In the rows, zero is written as 128.
Each row of numbers stands for one node and depends on some of the facts below. Use the named rows to name the rest.

Facts:
Z104 flokledom:Z420 bibreplik:Z173 lilun:Z49 Z537 Z514 Z15 Z656
Z108 flokledom:Z141 bibreplik:Z791 lilun:Z856 Z147
Z11 flokledom:Z816
Z111 flokledom:Z162 bibreplik:Z899
Z112 flokledom:Z986 bibreplik:Z147
Z114 flokledom:Z846
Z117 flokledom:Z702 bibreplik:Z839
Z12 flokledom:Z255 bibreplik:Z448
Z129 flokledom:Z699 bibreplik:Z382 lilun:Z208 Z290 Z511
Z130 flokledom:Z702 bibreplik:Z337
Z141 flokledom:Z968 bibreplik:Z65
Z147 flokledom:Z986 bibreplik:Z305
Z15 flokledom:Z290 bibreplik:Z880
Z154 flokledom:Z923 bibreplik:Z40
Z162 flokledom:Z702 bibreplik:Z117 lilun:Z923 Z315 Z495
Z164 flokledom:Z141 bibreplik:Z315
Z173 flokledom:Z420 bibreplik:Z208
Z192 flokledom:Z822 bibreplik:Z610
Z2 flokledom:Z923 bibreplik:Z619
Z208 flokledom:Z420 bibreplik:Z287
Z217 flokledom:Z420 bibreplik:Z917 lilun:Z841 Z243 Z147 Z327 Z88
Z220 flokledom:Z986 bibreplik:Z112
Z222 flokledom:Z667
Z226 flokledom:Z923 bibreplik:Z942 lilun:Z516
Z23 flokledom:Z846 bibreplik:Z58
Z231 flokledom:Z517 bibreplik:Z981
Z243 flokledom:Z968 bibreplik:Z511
Z255 flokledom:Z36 bibreplik:Z392
Z271 flokledom:Z923 bibreplik:Z2
Z273 flokledom:Z986 bibreplik:Z847 lilun:Z794 Z517 Z820 Z515
Z275 flokledom:Z601 bibreplik:Z438
Z277 flokledom:Z255 bibreplik:Z630
Z279 flokledom:Z573 bibreplik:Z667
Z281 flokledom:Z846 bibreplik:Z114
Z283 flokledom:Z968 bibreplik:Z695
Z287 flokledom:Z420 bibreplik:Z992
Z300 flokledom:Z15
Z302 flokledom:Z822 bibreplik:Z442 lilun:Z514 Z111 Z88
Z305 flokledom:Z986 bibreplik:Z815
Z306 flokledom:Z517
Z31 flokledom:Z15 bibreplik:Z429
Z315 flokledom:Z141 bibreplik:Z108
Z320 flokledom:Z667 bibreplik:Z938
Z327 flokledom:Z986 bibreplik:Z673
Z335 flokledom:Z15 bibreplik:Z300 lilun:Z173
Z337 flokledom:Z702 lilun:Z58 Z794 Z7 Z656
Z34 flokledom:Z517 bibreplik:Z627 lilun:Z352
Z346 flokledom:Z420 bibreplik:Z217
Z352 flokledom:Z699 bibreplik:Z612
Z371 flokledom:Z846 bibreplik:Z895
Z382 flokledom:Z699 bibreplik:Z72 lilun:Z255 Z659 Z511
Z384 flokledom:Z517 bibreplik:Z99
Z386 flokledom:Z141 bibreplik:Z164 lilun:Z552 Z384 Z441 Z80
Z389 flokledom:Z968 bibreplik:Z969 lilun:Z12 Z464 Z923
Z39 flokledom:Z517 bibreplik:Z34
Z392 flokledom:Z36 bibreplik:Z966 lilun:Z23
Z394 flokledom:Z420 bibreplik:Z933 lilun:Z36 Z290 Z791
Z395 flokledom:Z968 bibreplik:Z49
Z396 flokledom:Z816 bibreplik:Z464 lilun:Z809 Z290 Z820 Z11 Z990
Z399 flokledom:Z702 bibreplik:Z601 lilun:Z279 Z283 Z717 Z986 Z141 Z300 Z72
Z40 flokledom:Z923
Z420 lilun:Z612 Z531 Z537
Z423 flokledom:Z573 bibreplik:Z889
Z425 flokledom:Z846 bibreplik:Z23
Z429 flokledom:Z15 bibreplik:Z335 lilun:Z305
Z438 flokledom:Z601
Z441 flokledom:Z986 bibreplik:Z327
Z442 flokledom:Z822 bibreplik:Z775
Z443 flokledom:Z141 bibreplik:Z386 lilun:Z438 Z899 Z275 Z511
Z448 flokledom:Z255 bibreplik:Z665 lilun:Z164 Z517 Z2 Z923 Z423 Z315 Z756
Z464 flokledom:Z816 bibreplik:Z517
Z489 flokledom:Z968 bibreplik:Z141 lilun:Z154 Z630
Z49 flokledom:Z968
Z495 flokledom:Z517 bibreplik:Z852
Z511 flokledom:Z968 bibreplik:Z833
Z514 flokledom:Z968 bibreplik:Z809
Z515 flokledom:Z517 bibreplik:Z495
Z516 flokledom:Z420 bibreplik:Z980
Z517 flokledom:Z816 bibreplik:Z606
Z531 flokledom:Z667 bibreplik:Z320
Z537 flokledom:Z290 bibreplik:Z15
Z552 flokledom:Z986 bibreplik:Z220
Z56 flokledom:Z923 bibreplik:Z59 lilun:Z65
Z570 flokledom:Z517 bibreplik:Z515 lilun:Z279 Z612
Z573 lilun:Z114 Z820
Z58 flokledom:Z846 bibreplik:Z835
Z59 flokledom:Z923 bibreplik:Z226 lilun:Z992 Z2 Z271 Z656
Z601 flokledom:Z702 bibreplik:Z616 lilun:Z395
Z605 flokledom:Z699
Z606 flokledom:Z816 bibreplik:Z856 lilun:Z11 Z495
Z610 flokledom:Z822 bibreplik:Z990
Z612 flokledom:Z699 bibreplik:Z605
Z616 flokledom:Z702 bibreplik:Z130 lilun:Z112 Z857
Z619 flokledom:Z923 bibreplik:Z154
Z627 flokledom:Z517 bibreplik:Z570
Z629 flokledom:Z517 bibreplik:Z804
Z630 flokledom:Z255 bibreplik:Z720
Z65 flokledom:Z968 bibreplik:Z283
Z656 flokledom:Z966
Z659 flokledom:Z816 bibreplik:Z11
Z665 flokledom:Z255 lilun:Z517 Z808
Z667 flokledom:Z573 bibreplik:Z751 lilun:Z58 Z117 Z517
Z670 flokledom:Z573 bibreplik:Z857 lilun:Z949
Z673 flokledom:Z986 bibreplik:Z717
Z674 flokledom:Z846 bibreplik:Z949
Z683 flokledom:Z420 bibreplik:Z394 lilun:Z775 Z352
Z695 flokledom:Z968 bibreplik:Z389 lilun:Z283 Z7 Z820 Z656
Z699 flokledom:Z420 bibreplik:Z516
Z7 flokledom:Z986 bibreplik:Z552
Z71 flokledom:Z15 bibreplik:Z910
Z717 flokledom:Z986
Z72 flokledom:Z699 bibreplik:Z352
Z720 flokledom:Z255 bibreplik:Z88 lilun:Z816 Z899
Z735 flokledom:Z517 bibreplik:Z629
Z744 flokledom:Z968 bibreplik:Z514 lilun:Z537 Z306 Z99
Z750 flokledom:Z290 bibreplik:Z781 lilun:Z58
Z751 flokledom:Z573 bibreplik:Z762 lilun:Z40 Z425 Z220 Z627 Z31
Z752 flokledom:Z15 bibreplik:Z71 lilun:Z154 Z933
Z756 flokledom:Z822 bibreplik:Z192
Z762 flokledom:Z573 bibreplik:Z94
Z775 flokledom:Z822 bibreplik:Z756
Z78 flokledom:Z846 bibreplik:Z813 lilun:Z58 Z208 Z605
Z781 flokledom:Z290 bibreplik:Z822 lilun:Z39 Z514 Z275 Z756
Z785 flokledom:Z846 bibreplik:Z78 lilun:Z147
Z791 flokledom:Z141
Z794 flokledom:Z966 bibreplik:Z656
Z80 flokledom:Z601 bibreplik:Z841
Z804 flokledom:Z517 bibreplik:Z306 lilun:Z222 Z808
Z808 flokledom:Z846 bibreplik:Z281
Z809 flokledom:Z968 bibreplik:Z243
Z813 flokledom:Z846 bibreplik:Z881
Z815 flokledom:Z986 bibreplik:Z273
Z820 flokledom:Z517 bibreplik:Z735
Z822 flokledom:Z290 bibreplik:Z846 lilun:Z629 Z816 Z15
Z833 flokledom:Z968 bibreplik:Z395
Z835 flokledom:Z846 bibreplik:Z674 lilun:Z71 Z775 Z841 Z511
Z839 flokledom:Z702 bibreplik:Z399
Z841 flokledom:Z601 bibreplik:Z275
Z846 flokledom:Z290 bibreplik:Z537 lilun:Z933 Z968
Z847 flokledom:Z986 bibreplik:Z441 lilun:Z12 Z36 Z315 Z111
Z849 flokledom:Z420 bibreplik:Z104 lilun:Z164 Z464 Z130 Z442
Z852 flokledom:Z517 bibreplik:Z384 lilun:Z40 Z889 Z130 Z981
Z856 flokledom:Z816 bibreplik:Z659
Z857 flokledom:Z573
Z88 flokledom:Z255 bibreplik:Z12
Z880 flokledom:Z290
Z881 flokledom:Z846 bibreplik:Z371
Z886 flokledom:Z420 bibreplik:Z683 lilun:Z112 Z395 Z949 Z464 Z72
Z889 flokledom:Z573 bibreplik:Z670
Z893 flokledom:Z968 bibreplik:Z489
Z895 flokledom:Z846 bibreplik:Z425 lilun:Z71 Z889 Z111 Z72
Z899 flokledom:Z162
Z910 flokledom:Z15 bibreplik:Z31 lilun:Z395 Z619
Z917 flokledom:Z420 bibreplik:Z886
Z933 flokledom:Z420
Z938 flokledom:Z667 bibreplik:Z222
Z94 flokledom:Z573 bibreplik:Z423 lilun:Z58 Z815 Z899
Z942 flokledom:Z923 bibreplik:Z271 lilun:Z815 Z949 Z231 Z442 Z300 Z938 Z495
Z949 flokledom:Z846 bibreplik:Z808
Z966 flokledom:Z36 lilun:Z794 Z612 Z154 Z537 Z517 Z833
Z969 flokledom:Z968 bibreplik:Z744
Z971 flokledom:Z822 bibreplik:Z302
Z980 flokledom:Z420 bibreplik:Z346 lilun:Z899
Z981 flokledom:Z517 bibreplik:Z39
Z99 flokledom:Z517 bibreplik:Z820
Z990 flokledom:Z822
Z992 flokledom:Z420 bibreplik:Z699

Known rows:
127 129 121 123 137 118 152 129 134 132 144 113 119 136 113 120 132 124 115 109 125 125 155 129 119 117: Z674
107 128 121 120 145 140 124 120 133 129 146 111 121 131 129 118 129 125 128 110 129 127 125 123 125 117: Z852
119 136 145 135 127 117 115 117 129 127 115 141 124 127 134 121 135 125 116 150 121 128 130 121 119 121: Z279
106 131 124 120 142 155 142 131 133 141 120 120 113 131 124 118 137 126 126 109 133 119 170 119 118 117: Z804
138 128 137 122 125 116 123 118 138 134 133 132 136 131 118 116 134 126 130 141 122 121 127 126 122 120: Z12
126 134 123 120 134 127 156 128 167 138 119 134 117 146 114 125 141 124 132 111 123 119 155 117 119 117: Z306
147 125 122 128 128 120 115 125 134 138 142 132 122 130 119 116 124 126 118 136 126 126 101 125 119 118: Z881
130 128 143 130 127 145 113 133 128 124 114 129 116 128 145 117 124 126 118 146 140 129 117 119 122 117: Z443
137 128 134 123 126 117 114 115 135 132 134 134 134 129 122 115 136 126 124 134 122 122 120 122 121 119: Z438
115 130 134 121 128 145 111 116 133 134 119 117 123 126 125 116 131 135 122 130 132 120 138 129 120 118: Z94
121 131 135 128 128 150 110 121 127 127 120 127 117 126 144 119 124 125 117 143 133 128 99 119 119 117: Z396
137 129 134 129 125 117 113 116 131 133 131 135 123 129 129 116 133 126 116 132 121 123 115 120 121 119: Z275
112 134 122 123 131 116 112 115 136 147 118 141 136 134 148 117 125 125 134 107 124 119 92 118 120 118: Z517
131 127 131 124 126 117 113 119 133 127 163 152 119 136 131 125 132 134 163 142 127 120 164 131 125 117: Z65
109 131 137 142 125 129 177 119 156 124 110 112 117 123 146 114 129 124 112 123 142 138 88 119 119 140: Z392
129 128 133 120 127 122 169 137 143 125 113 133 113 137 114 136 144 124 135 110 127 121 183 119 122 122: Z395
103 128 119 155 147 145 120 117 155 125 221 141 110 126 112 114 123 163 165 159 148 118 183 123 119 124: Z429
138 129 136 123 126 115 117 115 143 130 137 133 140 132 118 117 135 125 132 138 122 122 119 123 122 119: Z271
131 136 134 122 128 113 123 118 131 151 115 131 117 126 119 120 129 125 121 119 125 120 121 120 130 123: Z36
123 127 130 124 127 117 116 120 131 140 117 137 129 129 120 117 139 129 121 137 120 122 108 129 119 119: Z31

Name these rows:
No name comes twice in this set of rows, the named rows included.
108 134 123 123 127 113 233 121 166 124 111 109 121 125 115 115 145 125 116 122 125 146 93 119 119 147 -> Z23
132 128 120 122 132 137 147 137 135 130 159 111 115 135 114 117 125 126 116 114 130 128 143 130 123 117 -> Z835

Now the same nodes, written a new way:
Named rows:
149 117 133 130 122 107 125 81 121 134 133 161 114 99 96 89 131 121 118 125 115 109 110 137 167 154 107 130 81 129 123 143 118: Z94
147 113 113 110 150 98 127 118 122 164 116 159 124 100 88 109 129 129 134 136 155 115 130 153 178 153 118 131 105 117 106 142 108: Z58
141 136 120 121 147 109 133 114 118 145 106 171 131 109 83 94 114 152 137 135 138 111 118 148 183 147 119 127 110 125 120 130 107: Z23
148 131 135 114 134 124 143 89 116 129 117 162 114 112 83 92 130 129 129 121 110 99 102 135 157 153 124 133 82 115 133 115 118: Z392
142 127 113 114 121 115 128 97 116 110 131 162 127 106 87 97 127 134 132 133 121 100 108 139 170 142 120 136 96 129 129 116 121: Z846
149 120 124 110 118 108 133 87 114 124 136 168 110 103 107 113 142 108 118 125 124 105 110 142 147 152 136 142 79 111 126 129 124: Z750
144 133 126 112 125 116 136 102 110 130 115 175 118 114 92 104 123 132 121 126 120 114 107 144 169 154 135 137 95 114 131 127 115: Z813
140 124 123 118 131 110 138 94 115 136 110 162 122 107 76 103 121 143 131 119 129 112 102 133 176 140 119 119 99 119 114 128 127: Z702
150 122 121 121 139 115 122 85 136 123 137 148 133 95 82 79 119 135 138 143 116 109 118 131 166 144 101 135 92 138 130 145 116: Z273
132 108 123 111 122 110 134 94 103 145 93 151 122 102 92 103 125 124 123 127 146 118 121 134 179 158 111 116 99 114 113 133 106: Z986
131 117 124 103 131 122 141 79 121 106 138 169 127 113 106 90 129 118 137 142 120 111 116 131 163 143 123 143 85 112 139 120 128: Z489
138 113 135 119 118 113 147 88 97 143 86 163 104 116 93 115 127 111 101 120 136 106 108 133 157 142 135 126 87 105 120 125 113: Z231
142 135 123 125 143 111 133 101 123 142 109 170 130 104 86 94 116 148 131 130 125 105 110 144 182 148 120 134 98 121 120 133 109: Z880
147 134 140 123 104 127 149 74 122 117 102 161 97 113 101 105 119 118 120 120 102 112 98 130 145 156 138 130 78 129 136 123 125: Z849
142 127 131 125 145 115 139 88 121 168 114 173 115 117 88 91 134 145 127 123 131 105 113 141 177 147 130 120 80 108 112 143 120: Z659
139 133 119 125 157 115 143 108 126 160 91 161 126 115 80 92 119 152 138 135 139 109 115 142 177 154 121 128 100 123 122 126 115: Z516
128 115 114 108 153 122 150 92 138 175 123 163 140 110 95 97 128 149 153 147 140 122 133 126 183 153 110 108 103 111 105 141 121: Z514
146 136 124 122 138 114 132 101 119 125 112 167 127 107 82 93 120 144 127 133 120 108 104 140 178 150 119 137 93 129 130 127 111: Z429
119 109 128 96 118 122 147 94 98 135 99 165 121 108 107 115 131 111 117 131 138 116 125 146 152 159 129 121 92 98 125 120 121: Z279
138 100 123 82 135 124 148 101 107 156 136 152 110 115 104 122 141 115 140 130 141 107 128 144 147 157 142 124 93 104 120 125 132: Z656

Which node is each row?
No name comes twice in this set of rows, the named rows included.
144 137 134 115 133 122 142 79 115 112 118 189 111 111 90 84 116 135 132 128 112 105 95 127 169 141 123 145 79 111 135 120 125 -> Z386
131 123 122 128 162 116 126 115 122 174 67 163 147 102 64 80 102 151 140 147 149 132 123 123 214 150 80 110 123 135 93 149 94 -> Z395
132 142 134 115 138 124 153 98 114 155 81 166 130 132 79 98 120 151 132 131 116 104 110 137 167 129 137 124 102 108 130 125 117 -> Z627
153 138 119 158 159 104 115 97 158 166 113 153 132 94 69 71 113 162 135 143 118 120 103 125 197 149 85 125 96 154 109 158 104 -> Z394
150 118 117 123 162 106 132 105 127 169 107 161 123 95 77 85 107 142 144 139 149 121 113 131 183 140 101 125 100 120 106 153 109 -> Z809
150 124 123 112 140 102 135 107 120 169 117 156 103 97 84 118 127 129 128 123 143 107 109 137 165 143 133 125 90 108 101 136 128 -> Z290
143 128 129 161 134 113 119 91 142 140 87 149 136 102 72 64 113 152 126 143 119 123 106 127 207 157 73 124 107 166 112 144 87 -> Z886
142 133 134 120 109 113 130 95 108 117 99 171 117 107 94 95 116 123 109 122 116 108 103 141 173 155 128 132 93 131 132 125 108 -> Z910
158 129 130 112 123 117 132 81 136 129 138 133 111 108 82 87 128 132 137 134 92 108 107 112 156 153 110 127 84 146 122 136 117 -> Z448
139 133 141 134 127 118 137 78 121 147 116 168 124 124 89 84 130 143 113 130 111 95 98 139 176 135 130 127 74 112 128 136 114 -> Z34
147 123 129 138 145 111 128 80 138 156 126 161 124 104 93 87 130 145 125 136 132 114 109 140 183 161 99 128 86 132 116 151 108 -> Z980
134 121 111 140 159 116 119 99 130 178 108 152 155 114 73 72 137 165 140 156 142 106 126 139 206 137 94 116 108 127 107 150 99 -> Z629
127 123 137 99 117 122 159 86 114 152 113 167 111 120 120 127 129 122 132 105 121 119 115 135 145 150 147 102 90 105 119 123 138 -> Z111

Now the same nodes, written a new way:
Some nodes and their rows:
127 130 121 127 120 131 119 129 126 123 132 122 126 127 136 128 131 129 123 130 127 127 123 118 125 136 117 124 135 130 132: Z287
129 109 137 139 136 108 127 108 141 138 131 164 133 132 151 135 118 125 124 145 141 134 146 133 144 128 138 135 164 142 130: Z327
132 111 123 113 158 128 134 123 138 130 121 139 132 115 111 155 108 107 140 124 137 130 145 132 131 100 148 124 138 97 126: Z337
121 131 114 108 139 142 126 148 131 115 122 95 119 117 90 154 118 111 138 107 126 120 119 115 118 111 131 116 96 82 127: Z667
129 145 115 123 106 140 117 146 120 113 127 94 125 121 124 120 142 133 121 119 117 119 106 109 111 143 103 118 115 126 135: Z277
138 117 121 125 142 144 121 120 129 152 124 127 154 102 114 115 121 126 131 109 120 122 115 130 151 114 127 113 111 121 155: Z108
127 138 121 126 113 134 123 137 125 116 127 109 125 126 128 124 138 130 121 124 122 123 115 114 118 140 111 121 122 130 131: Z938
131 141 109 103 147 140 130 163 148 104 113 81 131 98 85 147 123 131 137 101 131 117 119 114 113 112 133 118 99 85 135: Z750
133 123 121 124 104 135 128 120 143 122 127 134 133 126 129 112 127 134 116 126 124 120 124 113 125 144 124 122 129 122 126: Z856
120 129 129 113 140 133 139 136 121 132 118 117 136 118 111 120 115 139 137 118 124 138 124 145 130 116 139 131 109 133 125: Z429
129 125 128 133 126 119 124 124 132 128 130 138 128 129 139 129 130 128 121 136 129 128 132 125 132 134 126 128 141 136 130: Z889
126 139 118 117 134 152 128 139 108 131 125 102 130 120 107 119 137 128 132 109 116 124 118 132 124 118 123 118 93 116 134: Z392
129 143 117 125 107 144 117 140 119 114 128 91 123 127 121 121 139 132 127 119 116 120 105 108 107 142 102 122 119 128 130: Z531
120 140 125 118 111 128 126 148 131 116 121 95 130 117 123 116 122 148 128 119 118 127 105 122 118 146 113 125 117 139 132: Z71
129 142 131 135 116 122 123 136 142 126 128 126 126 125 131 129 132 146 127 131 131 131 117 134 129 131 128 137 147 129 123: Z192
123 119 140 129 139 156 127 101 103 146 131 116 126 136 109 132 118 117 140 125 122 130 121 132 118 99 131 136 121 127 117: Z420
119 128 135 126 126 114 132 133 139 122 119 127 132 126 137 127 115 141 130 132 131 137 129 130 131 135 129 137 143 147 125: Z300
124 126 138 117 128 165 127 111 95 133 126 95 117 134 92 137 118 110 150 114 117 129 106 122 108 101 123 132 114 111 111: Z966
130 110 137 128 151 141 135 99 108 146 130 148 131 132 122 133 116 120 141 131 132 138 139 145 129 99 140 136 142 131 123: Z744
128 126 122 131 127 121 118 128 135 121 128 128 125 127 136 135 128 125 125 132 130 126 128 117 127 134 121 125 140 126 133: Z605

Rows to name:
No name comes twice in this set of rows, the named rows included.
118 122 134 122 148 119 143 134 110 148 129 159 125 135 136 131 129 117 132 127 133 143 148 158 152 120 151 125 118 125 127 -> Z847
122 129 121 112 121 144 145 142 112 127 127 130 124 133 114 114 137 125 126 114 119 132 133 140 131 130 144 116 91 106 116 -> Z606
122 121 135 121 139 137 131 128 114 147 128 127 124 132 116 135 119 116 136 119 124 132 124 139 139 117 142 120 109 111 127 -> Z573
114 124 140 128 122 117 127 127 138 125 126 118 126 129 127 129 108 144 132 134 127 131 118 128 126 137 126 140 131 145 121 -> Z15
127 140 127 119 132 152 136 151 113 132 125 97 130 121 104 116 131 139 141 108 119 125 110 141 121 124 130 125 95 119 127 -> Z781
146 134 135 119 133 158 132 144 135 143 118 93 157 99 98 102 131 132 135 87 118 114 89 122 138 124 126 113 91 118 156 -> Z785
127 142 114 118 126 155 127 144 107 128 123 94 132 118 102 118 138 129 131 106 116 123 112 127 119 121 121 117 88 115 135 -> Z56
132 133 143 130 116 138 130 124 126 122 124 110 126 129 124 124 120 136 139 130 129 130 110 123 108 127 121 139 150 138 117 -> Z537
130 135 105 136 155 159 124 143 111 121 142 102 125 122 107 121 136 150 144 138 119 111 142 147 100 123 134 135 87 124 133 -> Z720
137 101 165 145 152 92 147 105 156 145 132 191 134 145 162 143 112 120 133 152 157 141 158 146 151 127 160 149 187 150 123 -> Z114
140 98 135 134 160 128 130 102 135 166 126 173 153 113 134 125 111 120 134 128 135 132 141 150 164 106 150 128 140 130 147 -> Z217
128 128 128 132 124 120 125 117 136 125 124 135 130 131 135 128 131 130 115 132 133 132 135 121 129 125 120 134 143 137 129 -> Z619
130 131 144 125 148 134 148 137 125 142 121 129 139 129 118 121 138 127 132 112 131 134 128 145 138 117 141 130 108 132 133 -> Z895
115 131 126 127 140 137 131 114 131 134 112 114 142 128 103 129 149 131 102 114 130 138 138 128 133 88 126 139 94 129 131 -> Z601
127 125 124 135 132 119 125 126 137 123 131 135 126 131 138 136 129 128 124 138 134 127 138 122 127 132 129 132 138 133 130 -> Z815

The same nodes again, as new rows of numbers:
Known rows:
118 125 124 138 127 126 128 123 105 147 143 118 109 125 135 135 124 127 136 124 134 128 132 125 124 149 126 117 120 135 129 128 117 118 132: Z302
116 130 113 152 127 128 126 129 132 141 140 108 115 123 135 143 133 118 127 129 126 133 133 121 132 145 126 118 123 130 122 133 116 105 144: Z849
123 126 124 132 128 131 124 129 114 125 134 124 117 129 130 141 155 114 138 120 123 127 132 121 134 132 126 126 135 129 129 136 123 97 126: Z164
132 137 120 132 127 126 128 123 85 134 116 122 136 133 133 127 135 131 127 134 130 132 130 121 132 134 128 130 126 129 127 125 126 111 131: Z695
124 130 133 134 131 127 125 129 150 121 136 130 120 122 127 142 126 124 132 120 125 129 127 127 130 136 123 126 129 126 124 131 122 110 133: Z173
126 129 133 134 127 130 124 123 133 134 146 141 120 123 121 131 134 124 129 115 127 126 130 131 130 139 128 121 130 126 128 136 122 113 139: Z39
121 128 123 144 127 127 126 130 110 143 141 117 119 124 134 139 125 122 131 123 132 133 135 126 132 146 128 115 121 135 114 132 117 108 137: Z56
127 149 114 138 126 123 128 131 60 116 126 121 133 124 141 134 126 119 132 140 128 138 136 133 130 130 136 125 122 136 115 127 124 74 148: Z667
120 131 121 133 127 123 125 126 102 155 138 116 118 128 133 144 120 119 134 118 138 128 123 133 124 152 114 116 117 135 122 127 123 114 142: Z752
126 125 131 119 128 129 130 125 139 124 130 129 125 132 127 125 126 124 130 130 127 122 126 130 121 121 134 130 129 126 137 128 132 133 125: Z300
129 128 133 123 128 129 128 134 132 116 124 131 133 127 129 125 125 124 126 132 125 127 129 131 127 114 129 129 132 129 133 128 132 129 126: Z815
126 123 131 117 129 129 129 123 136 124 130 131 127 130 126 125 122 124 129 129 126 121 124 130 120 122 130 133 130 126 139 127 132 132 121: Z425
121 125 130 124 129 129 128 126 127 125 140 129 117 128 128 133 127 120 134 123 125 122 127 131 122 131 130 128 131 129 136 130 126 115 126: Z31
132 129 139 128 129 126 128 123 131 127 142 137 120 126 124 129 129 129 133 121 130 130 134 128 128 132 126 128 129 127 119 130 123 125 127: Z856
117 128 122 131 128 134 127 133 140 123 128 128 129 129 127 120 136 118 123 131 126 126 126 124 129 125 149 129 133 126 135 129 130 121 125: Z923
123 126 129 139 130 126 125 128 159 123 138 122 117 121 129 145 126 126 129 125 125 131 127 126 131 137 116 129 130 124 123 133 121 112 141: Z72
126 124 133 116 129 130 131 125 133 121 128 132 128 133 127 121 127 126 130 131 128 123 125 131 120 122 130 136 131 126 143 124 133 132 120: Z990
124 126 121 141 127 127 124 128 92 139 134 113 119 128 136 142 150 124 136 123 131 133 138 120 134 141 121 119 128 134 122 133 118 108 132: Z386
131 131 130 127 129 129 126 126 126 125 128 131 126 130 128 135 141 123 134 124 126 128 129 124 132 128 126 131 134 127 125 130 128 111 124: Z283
128 128 126 129 128 129 128 131 140 127 139 126 123 126 128 134 132 116 130 128 127 128 132 131 130 127 130 125 132 130 115 133 124 122 132: Z112

Rows to name:
No name comes twice in this set of rows, the named rows included.
125 122 127 132 126 135 127 123 142 130 129 141 130 128 120 114 141 127 118 130 128 123 125 126 130 122 139 132 133 122 138 131 133 132 129 -> Z495
140 145 113 130 127 121 131 124 93 110 117 122 153 131 134 118 122 142 125 144 126 136 130 132 124 118 126 131 124 131 126 124 132 122 137 -> Z337
123 142 122 133 126 128 123 124 110 128 140 138 129 125 123 129 137 114 125 120 127 128 121 133 129 140 134 131 129 124 132 131 129 91 146 -> Z517
135 125 134 120 129 127 131 126 157 116 112 134 137 129 124 125 120 138 121 135 126 128 121 126 127 117 121 140 131 122 133 125 134 145 124 -> Z346
142 127 133 107 128 129 132 128 143 119 97 134 152 139 121 110 131 138 121 141 126 125 119 126 129 103 124 147 136 123 134 124 147 157 113 -> Z833
135 124 136 115 129 130 131 131 140 122 118 130 135 130 125 117 117 123 123 137 128 127 128 130 130 114 134 135 132 127 112 124 136 142 118 -> Z857
131 143 118 130 126 126 129 124 95 131 104 127 148 135 131 121 124 132 115 140 133 133 118 127 127 132 134 133 123 126 126 120 138 108 133 -> Z273
139 131 118 121 127 124 129 127 112 149 100 120 146 135 129 125 128 134 121 133 135 133 121 126 131 127 113 129 125 130 121 123 137 144 127 -> Z744
133 127 132 106 128 129 134 122 138 118 107 136 142 135 123 108 119 133 122 141 127 121 117 131 118 108 135 142 131 122 155 121 148 151 117 -> Z808
123 137 117 140 127 126 127 129 105 137 134 118 123 128 133 138 124 125 131 126 132 135 129 126 131 144 129 121 121 132 121 127 120 104 136 -> Z59
129 133 133 126 129 123 123 128 153 130 122 130 128 124 125 148 116 131 123 122 129 132 114 131 131 137 109 133 126 121 125 128 131 117 135 -> Z612

